Each row has a name. Each question is about the rows just above it.

-25,18,10,-60,19,60,8,-23,42,30,-41,25,-43,-25,11,-20,-17  Fidif
-19,-5,-16,-22,37,14,76,-26,5,0,-7,-16,-33,-5,-4,-5,15  Gote
30,-1,-45,24,-31,-11,-57,-9,-3,21,-9,-13,40,-39,-31,13,20  sovis
-26,1,-10,-72,-9,24,-13,-52,57,18,-28,35,-9,-59,8,-27,-5  medu
-7,-5,25,-30,-1,3,7,-41,30,36,-54,32,-16,-21,-9,-10,14  kiza
53,-8,-28,72,-6,-70,-13,-2,-51,-71,82,-26,-4,35,-3,34,-10  fon
-60,23,37,-79,13,42,31,-27,48,25,-75,49,-14,-27,-21,-23,-27  vegib
46,-24,5,70,52,-73,76,-13,-68,-33,59,-43,-16,49,-29,50,69  Ves
48,-42,-58,59,-3,-41,57,-37,-43,10,18,-41,3,33,-58,42,63  gur
Does one of the named rows hold -3,-41 side by side, in this order? | yes
Does one of the named rows hold -41,30,36 side by side, in this order? | yes
Among the named rows, does one hold -26,1 next to each other, in this order? | yes

9,-3,49,-56,4,6,-74,55,-32,4,-7,25,-7 -> fem
5,-4,47,-55,11,7,-75,49,-32,6,-8,19,-5 -> sugu
-12,2,-37,47,-14,-10,71,-54,32,1,8,-10,9 -> purat
Is 25,-7 printed in one of the named rows, side by side and in this order? | yes
Among the named rows, does one hold -10,71 next to each other, in this order? | yes
Is 9,-4 printed in one of the named rows, side by side and in this order? | no
Is -12,2,-37,47 printed in one of the named rows, side by side and in this order? | yes
Among the named rows, does one hold -4,47 next to each other, in this order? | yes

14,-1,-29,10,10,-30,-8,27,-3,12,-5,-15,49,-9,24,-11,-13,7,-25,-13,-2,-27,-29,-8 : guf
1,0,-2,1,1,-2,-1,2,0,1,0,-1,3,-1,1,-1,-1,0,-2,-1,0,-2,-2,0 : lorut
5,0,-10,3,3,-10,-3,9,-1,4,-2,-5,17,-3,8,-4,-4,2,-8,-4,-1,-9,-10,-3 : poso
1,0,-2,1,1,-2,-1,2,0,1,0,-1,4,-1,2,-1,-1,1,-2,-1,0,-2,-2,-1 : lus
4,0,-8,3,3,-8,-2,8,-1,3,-1,-4,14,-3,7,-3,-4,2,-7,-4,0,-8,-8,-2 : tek
17,-1,-36,12,13,-37,-11,34,-4,15,-7,-19,62,-11,30,-13,-16,9,-31,-16,-2,-33,-36,-10 : Gibul
19,-1,-39,14,14,-40,-12,37,-4,17,-7,-20,68,-12,33,-15,-18,10,-34,-18,-2,-36,-39,-11 : neda
1,0,-2,1,1,-2,-1,2,0,1,0,-1,3,-1,2,-1,-1,1,-2,-1,0,-2,-2,-1 : las
Among the named rows, does one hold -1,0,-2 next to each other, in this order? | yes
Does one of the named rows hold -3,-1 side by side, in this order? | no
Does one of the named rows hold 15,-40,-12,37,-4 side by side, in this order? | no

